Here is a tiny trained network, its code and every weight. The questions are about switching its units off for an input and a class, where a switched-off unit gives its printed mean instead of its output.

import numpy as np


def w(rows, s, z=0):
    codes = np.array(rows[::2]) - 128.0
    scale = np.full(codes.shape[1], s)
    scale[-1] = z or s
    return codes * scale


def f(y):
    return np.maximum(y, 0)


def log_softmax(a):
    a = a - a.max(-1, keepdims=True)
    return a - np.log(np.exp(a).sum(-1, keepdims=True))


def net(x, mask):
    res = np.array(x, float).reshape(1, 5) / 4 @ E
    y = f(res @ A[0][:, :-1].T + A[0][:, -1])
    res = res + np.where(mask, y, B[0][:, -1]) @ B[0][:, :-1]
    return log_softmax(res[-1] @ U[:, :-1].T + U[:, -1])


A, B = {}, {}
E = w([
[172,139,194,222,200],'x0',
[211,192,140,165,169],'x1',
[83,236,145,3,167],'x2',
[177,44,83,41,110],'x3',
[74,63,240,68,81],'x4',
],0.0062)
A[0] = w([
[183,108,183,108,170,194],'N0',
[120,106,72,109,138,216],'N1',
[102,193,205,134,155,182],'N2',
[172,254,176,173,197,122],'N3',
[132,42,253,161,132,175],'N4',
[105,161,159,80,200,95],'N5',
[22,146,149,92,47,202],'N6',
[140,155,239,162,185,193],'N7',
[140,17,115,171,98,147],'N8',
[153,56,96,32,82,154],'N9',
[85,108,162,154,172,138],'N10',
[119,41,150,167,95,211],'N11',
[139,67,93,58,92,139],'N12',
[79,85,58,57,103,206],'N13',
[114,20,193,159,99,255],'N14',
[85,55,130,110,91,97],'N15',
[214,137,49,202,143,164],'N16',
[218,142,30,211,138,156],'N17',
],0.0073,0.0034)
B[0] = w([
[124,129,167,97,97,180],'N0',
[132,99,117,82,143,189],'N1',
[129,162,187,167,87,197],'N2',
[159,143,148,253,108,237],'N3',
[241,77,214,172,26,227],'N4',
[172,83,146,129,99,166],'N5',
[93,189,106,112,145,230],'N6',
[146,150,172,178,83,218],'N7',
[200,97,152,192,110,218],'N8',
[118,171,190,106,94,228],'N9',
[145,120,161,112,102,161],'N10',
[206,65,150,186,100,225],'N11',
[125,168,181,123,74,205],'N12',
[103,131,158,79,114,233],'N13',
[195,68,165,164,83,253],'N14',
[159,110,140,160,93,190],'N15',
[107,133,87,109,187,236],'N16',
[94,126,86,116,190,244],'N17',
],0.011,0.0064)
U = w([
[197,109,192,159,49,67],'0',
[148,70,12,135,199,133],'1',
[34,159,100,19,151,254],'2',
[99,194,112,166,144,63],'3',
],0.011,0.0018)

Each question gives the input, the list of numbers given to net, and the class t.
The units are the neurons (one row each of A and B). Each row of codes is followed by its name. A weight is (code - 128) times the scale printed after its matrix; where a second scale follows, it is the last column's (A, B and U).
mask holds one flag per neuron, in row order. A switched-off neuron (its flag False) gives its mean, the last column of its row in B, instead of its output. The means were averaged over made-up inputs and are rounded, as every weight is.
A unit's drop is (log p(t) with every unit on - log p(t) with that unit switched off) / (log p(t) with every unit on - log p(t) with every unit switched off).
The circuit of an input: a set's keep is (log p(t) with only the set's units on - log p(t) with every unit switched off) / (log p(t) with every unit on - log p(t) with every unit switched off). Starting from the 12 units with the biggest drops (on a tie, the unit counted first), units are removed one at a time, each time the one whose removal leaves the highest keep (on an exact tie, the one counted first), for as long as the keep stays at least 0.8.
units of the circuit, in order: the units of the circuit, biggest drop first
k most important neurons: the k neurons with the biggest drops, biggest first
drop of u: that unit's drop, to one decimal
input [-1,0,0,-4,-1], class 3: units of the circuit, in order : (N4; N14; N11)
input [4,7,7,1,-7], class 3: units of the circuit, in order : (N4; N14)
input [6,6,-5,-2,-7], class 1: units of the circuit, in order : (N17)
input [-1,5,5,-1,-3], class 3: 4 most important neurons : (N4; N14; N11; N8)
input [3,4,4,1,-4], class 3: 2 most important neurons : (N4; N14)
input [3,-5,6,-7,-1], class 3: 3 most important neurons : (N4; N14; N11)
input [0,2,6,5,-5], class 2: drop of N11 : 0.1
input [7,8,7,2,-5], class 3: drop of N3 : -0.1
input [8,-4,5,7,-8], class 1: drop of N5 : 0.0
input [-4,6,7,5,0], class 2: drop of N14 : 0.1
